Each row comes from the steps of one walk. Every step used is in the known rows, and no mark comes twice. Write the walk behind each row, first mark first.
Known rows:
x/k/d/t/c/l/b: [-1.05  1.58 -0.52 -0.44  1.85  0.43  0.76  3.68 -0.05 -1.47 -1.72 -1.11
 -1.73 -0.29 -0.57  6.83 -1.67  1.19  1.99 -2.62 -0.41 -0.49  0.02 -2.86
 -1.16 -1.29  0.54  1.46 -0.65 -1.38 -1.80 -0.14  0.63  1.12 -0.61 -0.48
  0.07  2.36  1.04 -0.66  0.44  0.02  0.47  2.53]
b/c/l/d/t: [-1.61  0.26 -0.74 -0.87  0.40  0.58 -0.44 -3.32 -0.99 -0.67  1.60 -2.23
 -1.73 -1.44  0.18  3.81  1.27 -0.39  1.70  0.56 -0.89 -1.36 -2.78 -0.82
 -2.07 -2.80  1.60 -0.66 -1.49  0.60 -0.46  1.66 -0.34  0.73 -1.98 -2.00
 -1.58  0.37  1.20  0.95 -2.50 -0.57  1.15  0.04]
l/r/t/c/b: [-0.92  2.11 -0.95 -0.19  3.58  1.15  1.11 -0.10  1.14 -3.50 -0.10 -2.44
  3.01 -1.91 -2.23 -1.28  2.80 -1.77  3.08 -1.93 -0.89 -0.21 -1.65 -0.81
 -1.34 -0.89  2.97 -0.02 -1.87  0.16 -1.08  1.27 -1.84  1.94 -2.42  1.35
  1.04 -1.22  1.27 -0.63 -2.02 -2.56  0.86 -0.16]
b/x/k/t/c/r: [-0.24  0.30 -0.66 -0.40 -0.76 -0.45  1.19 -2.79  0.85  0.54  1.04  0.09
 -1.47 -0.60 -0.52  1.36  0.19 -1.99 -1.52 -0.90  0.18 -3.31 -1.42 -2.25
 -3.36 -2.32  0.91 -0.45  1.48 -3.00 -3.01  0.67  4.18  2.21 -0.09 -2.50
 -1.26  1.08  2.23 -0.03 -0.11  1.50 -0.34  5.46]
t/c/b/r: [-0.81 -0.35 -0.96 -0.03  1.16  0.15  0.41  1.47  0.59 -1.53 -1.09 -2.22
 -0.43 -1.50  0.13  0.66 -0.73 -1.40  1.78 -0.03 -0.49  0.58 -3.49 -3.36
 -0.68 -1.89  1.43  0.93 -0.90  0.00 -2.61  0.27  2.64  3.03 -1.80 -0.59
  0.67 -1.01  1.27 -0.32 -1.34 -2.24  0.44  1.85]
k/x/l/t/c/r: [-0.56  0.73 -1.63 -0.16 -1.74  0.61  0.10  0.86 -2.59 -0.44  1.88 -1.62
  0.77 -1.29  1.93 -1.06  1.71 -0.26 -1.00  3.42 -0.48 -1.14 -2.41 -2.02
  1.19 -1.17  0.27  0.86  0.72  3.16 -1.76 -0.28  3.15  1.69 -0.67 -2.28
  0.61  2.50 -1.01 -1.50 -1.73 -1.38  0.60 -0.80]
b/r/t/c: [-0.15  0.12 -0.55 -0.58  2.73 -0.26  0.94 -0.73 -0.11 -1.39  0.12 -1.51
  0.17 -2.47 -3.09 -0.78  2.62 -1.94  0.58 -1.00 -1.10  0.40 -1.45 -2.17
 -2.01 -2.22  1.14  2.44 -0.29 -0.52 -2.42 -0.45 -1.70  3.03 -0.71  0.41
  1.08 -1.90  3.40  1.17  1.82 -1.54  0.89  1.48]
l/r/t/c/b/x: [-1.11  2.16 -0.78 -0.03  2.68  1.23  1.18 -2.10  1.34 -3.06  1.11 -2.52
  2.71 -1.15 -3.40 -0.74  2.89 -2.27  2.38 -1.12 -0.41 -1.89 -1.73 -0.96
 -1.90 -1.35  2.93  0.09 -1.98 -0.22 -0.65  1.49 -0.69  1.93 -2.16  1.06
  1.29 -1.49  2.68 -0.15 -2.29 -2.07  0.47  1.71]
b/d/t/c: [-0.34 -1.06 -0.14  0.16 -0.47  1.50  0.73 -0.24 -0.40 -1.93  2.41 -2.10
 -0.67 -2.49 -1.43  2.63 -0.28 -0.05  0.72  0.85 -0.14 -0.86 -1.57 -2.39
 -1.17 -2.72  1.81  2.74  0.98 -1.34 -3.71 -2.05 -0.53  2.12 -1.74  2.17
 -0.83 -0.93  3.95  0.07  2.31 -1.29  0.32  0.38]
t/c/l/x/k/d: [-1.23  2.35 -0.95 -0.40 -0.57  0.77  1.63  1.48  1.77 -0.90 -1.28 -1.46
 -0.85 -1.73 -0.35  5.03 -2.08 -0.83  2.79 -0.72 -0.60 -3.33 -0.28 -2.78
 -1.40 -4.55  0.77 -0.47  0.43  0.84 -2.24  1.92  1.35  1.16 -1.30 -1.28
  1.04  0.24  1.53 -0.20 -2.95 -0.10  0.24  2.39]
c/l/x/k/d/t: [-1.86  0.85 -0.56 -0.79  0.37  0.95  1.44  2.75  1.65 -0.46  0.19 -1.13
 -0.89 -1.09 -0.79  7.48  0.20  1.20  3.48 -1.53 -0.01 -3.47  0.48 -2.40
 -0.78 -4.15  0.35  0.15 -0.92 -0.94 -0.73  2.59 -0.93 -0.07 -0.37 -1.18
 -0.60  1.46  2.11 -0.37 -1.76  0.35  1.07  2.45]
c/r/d/k: [-0.50 -0.81 -0.09 -1.38  1.59  0.59  0.26 -3.79 -2.13 -1.64  2.76 -0.13
  2.48 -1.17  1.07 -1.06  3.87 -2.69  1.15 -0.83 -0.41 -1.93  0.81 -0.47
  1.37 -0.98  3.94 -0.22 -0.67 -2.52 -2.96  1.89  0.10  1.27 -0.17  0.22
 -0.98  0.75 -0.59 -0.44 -2.30  1.17  0.85 -0.44]
x/c/b/r: [-0.95 -1.09 -1.07  1.02  3.01 -1.01 -1.07  0.27  0.90 -0.89 -0.35 -1.98
 -0.17 -1.13  1.22  0.55  1.17  1.26  1.24  0.03  0.36 -0.14 -3.11 -3.04
 -1.11 -1.50  0.06 -0.07 -2.17  0.19 -1.89  1.09  0.47  1.00  0.32 -3.44
 -0.28  0.60  0.23  0.34 -0.79 -1.54  1.03  1.62]
l/d/k/b/r/c: [-0.94 -1.41 -0.62 -1.52 -0.35  0.48 -2.03 -3.84 -2.12  1.30  3.14 -2.38
 -2.95 -4.25  0.00  2.61  1.01 -1.83  1.70  1.89 -0.61 -1.12 -1.63 -5.24
  0.14 -1.45  4.67  1.03 -1.94 -3.02 -1.12 -0.42 -0.30  1.98 -2.61  1.22
 -0.82  0.68  1.23  0.72 -0.78  0.58  0.28  1.15]
d/t/c/b: [-0.96 -0.29 -0.86 -0.23  1.06  1.03  0.52  3.38  0.16 -2.26  0.56 -2.23
  0.31 -1.00  0.00  0.06 -1.19 -0.61  2.80 -0.86 -0.18  0.38 -1.84 -2.50
 -0.29 -0.57  0.88  2.34 -0.65 -1.46 -2.82  0.13  2.28  2.27 -1.43  0.99
 -0.14 -0.41  1.19 -1.52 -1.33 -1.54  1.18  0.74]
x/l/b/r/d: [-0.74 -0.12 -0.14  1.39  1.66  0.38  0.33 -0.12 -2.54 -2.64 -1.20 -0.97
 -0.90 -0.04 -0.81  1.20  1.79  1.56 -1.37  1.96 -0.81 -0.71 -1.60 -1.26
 -0.07 -1.34  0.26  0.07  0.35 -0.75 -0.98 -1.79 -0.55  0.52 -1.21 -2.06
 -0.96  1.10 -0.22 -0.21 -1.12 -0.87  0.09  1.58]
b/d/t/c/r/l: [ 0.21 -1.57 -0.10  0.01  0.53  1.42  0.91 -1.98 -0.40 -0.69  0.98 -0.44
  0.78 -2.53 -1.25  2.12  1.50 -1.25  0.37 -0.53 -0.80 -0.71 -1.35 -0.70
 -0.55 -2.20  2.29  2.59  0.25 -1.73 -4.61 -0.73 -0.32  2.42 -1.56  1.42
 -0.45 -1.46  4.42 -0.87  1.36 -2.06  0.14 -0.18]
r/t/c/l/x/k/b: [-0.51  2.30 -1.03 -0.73  0.08  0.28  0.95 -1.62  3.36 -0.88 -0.49 -1.39
  1.02 -2.58 -1.90  1.56  0.86 -0.75  3.64 -3.50 -1.51 -3.39 -0.82 -2.74
 -1.65 -5.32  1.80  0.48 -0.40  0.77 -1.74  1.88 -0.67  1.54 -1.78 -0.19
  2.26 -0.67  2.57  0.20 -4.74 -0.49  1.31  2.46]
d/t/c/l/b: [-1.33  1.32 -0.94 -0.44  1.84  1.50  0.40  1.76 -1.38 -2.86 -1.10 -1.21
 -0.61 -0.81 -1.49  3.95 -1.38  0.45  1.63 -0.90 -1.16  1.25 -1.43 -1.62
 -1.19 -1.09  1.01  1.25 -0.88  0.32 -3.21  0.06  0.34  2.18 -1.61  0.98
  0.75  0.36  1.90 -1.31 -2.28  0.03  0.82  0.35]
k/d/l/x/c/r/t: [ 0.03  0.14 -0.80  0.20  3.68 -0.25  2.63  2.99 -0.30 -0.01 -0.48 -0.68
  0.60 -1.07 -1.32  2.72  0.03 -0.33 -1.06  1.40  0.49 -3.60  1.51  1.11
 -2.55 -2.32 -1.28  0.60  0.02 -0.21 -2.25  1.85 -4.28  0.00  1.75  1.07
  0.16  0.15  0.77  1.28  1.24 -1.31  0.78  0.52]
t/c/b/d/k: [-1.16 -0.78 -0.90 -0.28 -1.08  1.89 -0.61 -1.29  0.51 -1.82  1.68 -3.11
  0.49 -2.20  0.47  1.87 -1.64 -1.42  1.67  1.14  0.15 -1.89 -2.50 -3.56
 -0.13 -3.02  3.22  0.59 -0.46 -1.50 -3.77 -0.96  2.20  1.77 -2.07  1.75
  0.79 -1.06  1.64 -0.33 -1.21 -0.66  0.01  0.58]
x/k/b/r/l/t: [-0.56 -0.53  0.28 -0.52  1.01 -1.33  0.35 -1.79  0.94  2.15  1.40 -1.83
 -1.61 -2.97 -0.68  1.96  2.88  0.39  3.70 -1.24 -0.19  0.09 -1.04 -4.35
  0.24 -2.59  1.91  2.66 -0.75 -2.61  1.68 -0.14 -1.23  1.30 -1.75 -2.25
 -0.20  1.88  1.76  0.40 -0.52 -1.49  1.20  3.52]
x/l/t/c/r/d/k: [-1.01  2.84 -0.81 -0.37 -0.94  1.57  0.58 -0.41 -3.08 -2.46  2.81 -1.54
  1.94 -1.93  2.03 -2.63  2.35 -1.45  0.32  3.35 -0.51 -3.17  0.70 -1.64
  2.27 -1.21  1.76  0.33  1.40  0.89 -3.79  0.06  0.51  0.63 -1.54 -0.61
  0.44  0.57 -1.38 -1.49 -3.57  0.12  0.77 -2.19]
r/t/c/l: [-0.76  1.23 -1.14 -0.91  0.52  0.84  0.02 -1.33  0.81 -1.80 -0.64 -1.42
  1.50 -2.11 -2.51  0.27  1.35 -1.81  2.05 -3.18 -1.91 -1.56 -0.99 -0.44
 -1.80 -2.71  0.89  0.45 -0.92  1.23 -3.15  1.45 -0.53  1.85 -0.71  1.22
  2.23 -1.20  2.26 -0.12 -3.09 -1.00  1.19 -1.05]
c/l/b/x/k: [-1.86  1.90 -0.44  0.22  0.75  0.62  0.04 -3.66 -0.04 -0.79 -1.20 -1.19
 -1.32  0.29 -1.82  7.36 -0.20  1.05  0.84 -1.19 -0.59 -1.99 -1.43 -2.07
 -2.19 -3.21  1.10 -1.96 -1.69 -0.31 -0.01  1.24  0.71  0.27 -1.24 -2.06
  0.72  2.48  2.03  0.16 -4.09  1.63 -0.01  3.57]
r/c/b/x/l/t: [-1.71  0.81 -0.48  0.80 -2.88  1.84 -0.40  0.74 -1.33  0.03  0.45 -3.07
 -0.04 -1.86  0.50  1.58  1.19 -0.41  1.81  3.11 -0.11 -4.00 -1.39 -1.90
  0.21 -0.86 -1.19 -0.36 -1.19  0.06 -1.05  1.30  2.28  0.46 -1.34 -0.85
  0.14  0.12  1.45 -1.76 -5.30 -1.07  0.29  0.69]
l/t/c/r: [-0.87  3.63 -0.83 -0.68  0.90  0.97  2.12  1.17 -2.17 -1.57  0.90 -1.22
  1.18 -2.73  1.00  0.64  0.99 -1.95  0.81  2.07 -0.30 -0.63 -0.52 -1.79
  0.03 -1.43  1.51  0.11  0.46  2.42 -3.58  1.25 -0.41  2.16 -1.97  0.01
  0.65 -0.14  0.51 -0.70 -2.28 -0.82  0.65 -1.80]
d/k/x/l/c/b/r: [-1.84 -2.95 -1.36 -1.20  0.02  0.81 -1.26 -0.47 -1.23 -0.46  2.40 -3.56
  0.18 -0.96  1.11  0.30  1.82 -0.54  0.83  3.87  0.34 -0.82 -3.15 -3.61
 -0.15 -0.93  2.49  1.76 -1.14 -0.40  1.27 -1.56  2.34  1.06 -0.03 -1.66
 -0.17  2.05 -0.14 -0.99 -0.37  0.22  0.62  1.73]
d/k/x/c/b/r/l/t: [-1.96 -2.27 -1.08 -0.68  2.36 -0.13 -2.71 -2.89 -1.42  1.43  4.22 -2.91
  1.32 -1.76  0.40 -0.73  3.61 -0.26  2.49  1.73  0.76  1.91 -1.58 -3.70
  1.63 -0.99  2.19  2.72 -2.80 -2.48  0.14  0.46  0.55  1.28  0.91 -2.80
  1.68  1.90  1.22 -0.08 -0.01  0.01  1.41  2.10]
r/d/t/c/l/b/x/k: [-0.98  2.23  0.45  0.45  1.49  0.51  0.68 -3.15 -0.39 -2.79  0.81 -0.85
  0.70  0.57 -1.87  2.37  1.24 -0.40  2.64 -3.34 -1.11 -0.19  0.41 -1.42
 -0.19 -2.48  2.37  1.36  0.10 -2.40 -1.85  0.68  1.07  2.06 -1.70 -0.72
  0.87  1.15  3.51 -0.34 -3.69  0.71  0.61  4.09]
d/l/x/c/r/t: [ 0.06  1.45 -0.79  0.89  4.56 -0.39  2.70 -0.78 -0.31 -0.43 -0.17 -1.09
  1.34 -1.56 -1.29  0.12  0.57 -0.15 -0.74  1.90 -0.20 -1.71  1.02  0.97
 -2.99 -3.30 -0.80 -0.31  0.61  0.17 -1.98  1.88 -5.32  0.40  0.33  0.22
  0.71  0.07  1.51  1.18 -1.10 -0.21  1.18  0.78]
k/c/r/d/l/x: [ 0.74 -0.77 -0.32 -0.08  1.94 -0.76  1.67 -4.23 -1.67 -0.88  2.49 -0.61
 -0.07  0.21 -0.47  0.47  1.36 -1.85 -0.28  1.98 -0.33 -1.38 -0.06  0.78
  0.90 -3.93  0.41 -1.23  0.65  0.40 -2.77  2.65 -1.17  1.34 -0.51 -1.56
 -0.87  0.19 -1.26  1.34 -3.71 -0.27  1.37  1.43]
t/c/l/b/x: [-1.49  2.13 -0.99  0.07  0.03  1.35  0.28 -2.39 -0.88 -2.05 -1.54 -1.35
 -0.92 -0.35 -2.20  4.54 -2.13 -0.90  0.26  0.43 -1.03 -1.32 -2.23 -1.60
 -2.27 -2.60  1.22 -0.93 -0.83  1.49 -2.60  0.63  2.33  1.96 -1.74 -0.20
  1.93  0.02  2.19 -0.31 -4.49  0.56 -0.30  2.07]
l/d/k/x: [-1.63 -1.07 -1.17 -1.24 -0.20  0.75 -2.05 -4.69 -2.72  0.63  5.21 -2.71
 -1.04 -2.07  0.03  1.34  0.48 -1.75  0.50  2.01  0.06 -0.26 -1.25 -3.96
  0.34 -1.76  4.46  0.40 -1.12 -3.00  0.16 -0.68  1.20  0.95 -1.48  0.10
 -0.38  2.77  0.20  0.78  0.39  1.43  0.36  0.55]

Which walk is each row?
[-0.83 -0.99  0.01  0.35  1.40  0.08  1.07 -0.99  0.07  0.91 -0.03 -2.72
 -1.78 -1.19 -1.72  2.67  0.27 -0.80  1.47  0.35 -0.23  0.25 -0.95 -0.05
 -3.22 -0.34  0.53 -0.55 -0.21 -4.65  1.10  0.99 -0.80  1.85 -1.43  1.08
 -1.29  2.26  2.11 -0.56 -1.15 -0.56  0.05  4.71]
d/l/r/c/b/x/k/t
[-0.89  0.84 -0.59  1.00  0.99  1.41  0.49  1.68 -0.19 -4.43  1.04 -2.21
  2.06 -0.38  0.39 -2.84  2.49  0.25  2.76  0.00 -0.86 -1.28 -1.49 -0.70
  1.42 -0.02  1.93  0.71 -0.14 -0.42 -1.39  0.12  0.93  1.01 -2.59 -0.43
 -0.91  0.51 -0.79 -2.42 -3.42 -2.98  0.92 -0.24]
x/l/r/d/t/c/b
[-0.28 -3.86 -0.77 -0.28  0.53  0.45 -2.31 -7.16 -1.13  1.33  3.97 -1.20
  1.48 -2.19  0.30  0.96  3.40 -0.60 -0.54  1.15  0.19 -1.14 -1.57 -1.76
  0.20 -2.38  3.34  1.44 -1.28 -2.35 -2.54 -0.53  0.39  1.00  0.98 -1.39
  0.22  1.44  2.28  0.22  1.75  0.45  0.19  0.87]
b/d/k/x/c/r/l
[ 0.62 -0.32 -0.09 -0.10  1.14 -1.24  1.79 -0.99  0.07  0.03 -0.28  0.05
 -0.68 -0.86  0.68 -0.94 -0.10 -1.86 -0.36 -2.70 -1.01  0.43  0.18  0.10
 -2.03 -1.85  1.08  0.13  3.06 -4.22 -3.12  0.26  1.11  2.68 -0.51 -0.41
 -1.23  2.15  0.47 -0.16 -0.31  0.14  0.39  3.47]
x/k/t/c/r/d/l
[-0.70  1.39 -0.66 -0.58  1.25 -0.59 -0.55 -7.83  1.59 -0.68  3.42 -2.04
 -0.48  0.06 -3.68  3.30  4.22 -0.55  1.88 -1.93 -0.43 -3.31 -1.14 -1.95
 -1.42 -3.87  1.22 -1.36 -2.27  0.35  0.40  2.58 -0.68  0.41 -0.73 -3.35
  0.44  1.35  1.71  1.58 -2.77  0.60  1.26  3.87]
b/x/k/c/l/r/t
[ 0.07  1.56 -0.24  0.26  2.04  0.12  1.76 -1.83 -0.60  0.22 -2.37  0.36
 -0.12 -0.19 -1.31  3.27 -0.65 -2.39 -0.69 -0.92 -0.38 -2.03 -0.11 -1.19
 -1.76 -1.01  1.34  0.72 -0.10 -2.08 -2.50  0.37  2.73  1.88 -0.71 -1.71
  0.88  0.34  1.99 -0.56 -0.62 -0.39 -0.91  3.97]
t/c/r/l/b/x/k/d
[ 0.11 -0.13 -0.32  0.54  1.22  0.31  0.94 -2.46  0.54  0.32 -2.39  0.79
 -0.85 -1.69 -0.61  3.70 -0.10 -0.54 -1.79 -2.18 -0.81 -0.06 -1.66 -1.13
 -2.94 -2.70  1.81 -0.41  1.61 -4.16 -4.15 -1.33  1.13  2.18 -1.37 -1.68
 -0.90  0.63  2.91 -0.67  0.93  0.20 -0.90  4.01]
x/k/t/c/r/l/b/d
[-1.88  0.45 -0.53 -1.09  0.62  0.74 -0.56 -0.51 -1.80 -1.37  4.14 -3.07
  2.13 -1.66  0.67 -0.98  2.97 -2.12  3.39  1.15  0.08  1.96 -1.46 -3.76
  2.99 -2.04  3.82  2.63 -0.90 -0.99 -1.33  0.47  1.56  3.22 -1.51 -0.13
  2.09  0.55  1.60 -0.10 -2.05 -1.11  1.14  1.57]
l/t/c/b/r/d/k/x
[-1.30  0.89 -1.06  0.54  0.42  1.67  0.68  1.76  0.22 -3.11  1.67 -2.64
  0.34 -0.14 -0.99 -0.18  0.33  0.09  1.64  1.67  0.10 -2.28 -2.43 -2.28
 -0.50 -0.22  1.00  1.49 -0.78 -0.34 -1.47 -0.09  2.52  1.39 -2.16 -0.19
 -0.41 -0.02  1.25 -1.99 -1.95 -1.96  0.57  1.84]
d/t/c/b/x/l/r
[-0.37 -0.45 -0.64  0.82  3.81  0.64 -0.98 -5.54 -1.71 -0.46  0.10 -0.15
  1.39 -1.82  0.21  2.30  1.89  0.31 -1.42  1.24  0.01 -1.06 -0.56 -0.88
 -1.19 -1.44  2.36 -0.43 -1.49 -1.69 -3.98 -0.19 -2.06  0.13  0.19 -1.87
  0.19  0.44  1.35 -0.11 -0.08  1.04 -0.12  0.29]
x/c/r/l/b/d/k
[-1.13  1.21 -0.23  0.80  0.77  0.47 -0.21 -3.82  1.08  1.00  1.28 -1.87
 -0.39 -1.24 -1.46  1.17 -0.34 -2.01  2.81 -2.25 -0.65 -0.78 -0.85 -2.95
 -0.53 -2.14  2.53  1.61 -0.86 -4.91 -0.68  0.42  2.42  1.33 -3.10 -1.28
  0.50  0.36  4.02 -0.63 -2.20 -1.48  0.20  3.47]
r/l/d/t/c/b/x/k
[-0.14  0.07 -1.06 -0.05 -1.44  0.57  0.14 -2.48  1.16 -1.55  2.35 -2.21
 -0.14 -1.43 -2.82 -1.81  1.84 -0.56  0.63  1.19 -0.39 -5.52 -2.50 -2.24
 -1.64 -1.62  1.72  1.45 -0.55  0.80 -0.13 -0.60  1.45  1.01 -1.69  0.34
  0.37 -0.25  0.68 -0.33 -2.79 -1.98  0.44  2.33]
k/b/x/l/r/t/c
[-1.65 -0.22 -0.80 -0.42 -1.75  1.30 -1.53 -1.15 -2.00 -1.84  4.59 -3.12
  2.73 -0.72  1.75 -3.51  2.32 -1.40  2.67  1.55 -0.14 -0.93 -0.65 -2.52
  3.66 -1.50  2.85  1.80  0.12 -1.42 -1.17 -0.21  3.38  1.31 -0.95 -0.55
  1.45  1.73 -0.98 -1.33 -4.00 -0.48  1.13  0.38]
r/d/k/x/l/t/c/b
[-1.84 -2.43 -0.71 -0.58 -0.30  1.11 -0.10  1.26 -0.14 -1.97  0.55 -2.05
  0.39 -0.98  1.07 -0.82  2.21 -0.90  0.35  2.01 -0.05 -2.70 -2.18 -1.08
 -1.29 -1.02  1.88  0.32  0.70 -2.06 -1.14 -1.06  1.24  0.60 -0.29 -1.16
 -2.02  0.10 -0.06 -1.47 -2.14 -0.32  0.40  1.30]
x/l/c/b/r/d/k/t
[-0.72 -2.24 -0.64 -1.37 -0.81  0.17 -1.78 -0.79 -0.51  1.17  0.62 -1.31
 -3.17 -3.62 -0.54  5.29  2.12  0.15  2.98 -1.35 -1.62 -0.34 -3.21 -3.85
  0.14 -1.69  2.77  1.75 -3.00 -0.31 -1.55  1.23 -0.13  2.86 -2.29  0.85
 -0.78  0.71  2.78 -0.31 -2.47 -1.84  0.98  0.88]
k/b/r/c/l/d/t
[-1.07 -1.41 -0.70 -0.05 -0.05 -0.01 -2.62 -8.17 -0.43  2.23  4.39 -1.92
 -1.22 -2.46 -1.49 -0.42  0.52 -1.74  1.27  1.13  0.22 -3.37 -0.57 -3.24
 -0.79 -1.77  3.51  1.12 -1.81 -4.31 -0.28  0.05  0.97 -0.21 -1.03 -1.23
  0.27  0.78  1.51  0.71 -2.32  0.65  0.27  2.23]
r/l/d/k/b/x/c
[-1.46 -0.49 -1.85  0.57 -3.57  1.23 -0.92  0.58  0.66 -0.39  0.59 -1.33
 -2.34 -0.67  0.10  0.74 -2.65 -1.15 -2.22  1.40 -0.04 -4.38 -3.97 -2.26
 -2.37 -2.13  0.36 -1.45  0.96 -2.17 -3.83 -0.46  6.04  1.23 -1.61 -1.15
 -1.15 -0.03  0.66 -0.97 -2.63 -1.05 -0.65  2.53]
k/t/c/b/x/l/d
[-0.27  2.00 -0.33  1.07  1.61  0.78  2.45 -0.65  2.80 -1.09 -0.54 -2.92
  1.52 -2.06 -2.04  2.13 -0.89 -0.65  1.75 -0.96 -0.62 -1.88 -0.48 -1.57
 -2.20 -5.85  1.09  0.74  1.11 -1.69 -1.90 -0.15 -3.00  1.44 -2.41  1.99
  2.07 -1.26  4.38  1.10 -1.11 -1.87  0.56  2.81]
r/t/c/b/d/l/x/k
[-0.85 -0.48 -0.94 -0.64  1.03  2.16  0.24 -1.56 -2.18 -1.99  0.13 -0.10
 -0.69 -1.67 -0.61  5.24 -0.99 -0.59 -3.34  2.08  0.14 -1.02 -2.13 -1.87
 -2.27 -2.18  3.42 -0.75  0.52 -2.58 -5.77 -2.08  0.21  2.12 -1.15  1.60
 -0.76 -0.34  1.87 -0.15  1.37  1.90 -1.03  1.69]
l/b/d/k/t/c/r
[-0.13  0.74 -0.22 -0.60  0.36 -0.18  1.78  0.45  0.21 -0.06  1.67 -0.56
 -1.06 -0.07 -0.64  3.51  0.25 -1.41  0.19 -0.81  0.68 -3.95  0.24 -2.87
 -1.51 -1.23  0.84  2.12  0.15 -2.20 -2.23  0.68  2.96  1.69  0.25 -1.13
 -0.84  1.25  2.36  0.00  1.82  0.11  0.04  4.32]
b/x/k/d/t/c/r
[-0.62 -0.56 -0.35 -0.47  1.91 -0.57  0.89  5.15  1.39 -0.55 -0.29 -1.84
 -1.65 -0.72  0.37  4.03 -0.22  0.29  2.71 -2.35  0.41 -0.29 -1.15 -4.50
 -0.29 -1.18  0.67  3.17 -0.81 -2.94 -1.49 -0.23  1.80  2.09 -0.42 -1.08
 -0.78  1.24  1.57 -0.20  3.00 -1.97  0.78  3.86]
x/k/d/t/c/b/r
[-1.28  2.74 -0.66  0.56  0.36  0.54  0.21 -1.57  0.69 -0.71  2.25 -2.40
 -1.21 -1.02 -0.09  2.66 -1.40 -1.03  1.87 -0.90 -0.10 -1.50 -1.53 -4.58
 -0.85 -2.53  2.86  0.67 -0.49 -2.83 -1.55  0.17  2.49  1.57 -3.43 -0.72
 -0.22  1.09  3.00  0.06 -1.50 -0.64  0.23  3.14]
l/d/t/c/b/x/k
[-1.36 -0.40 -0.82 -1.07  1.53  0.66 -1.41 -3.76 -2.23 -2.02  0.67 -1.35
  0.43 -0.51 -1.22  2.35  1.37 -1.36  1.41 -0.76 -1.52  2.61 -2.14 -2.47
  0.83 -2.33  4.03  1.22 -1.29 -0.32 -2.18  0.04  1.95  3.52 -1.08 -0.41
  2.49  1.18  1.87 -0.03 -2.63  0.73  0.35  2.65]
t/c/l/b/r/d/k/x
[-0.89  0.04 -0.36 -1.16 -1.98  0.95 -0.14 -3.55 -1.98 -0.79  4.93 -0.73
  1.66 -1.00  1.27 -0.75  4.34 -1.29  0.45  2.18  0.33 -5.95  0.02 -1.79
  2.51 -1.66  3.25  0.43 -0.53 -0.63 -2.01  1.42  1.42  0.27 -0.63 -0.42
 -0.51  1.30 -0.85 -0.74 -4.69  0.44  0.81  0.31]
c/r/d/k/b/x/l/t
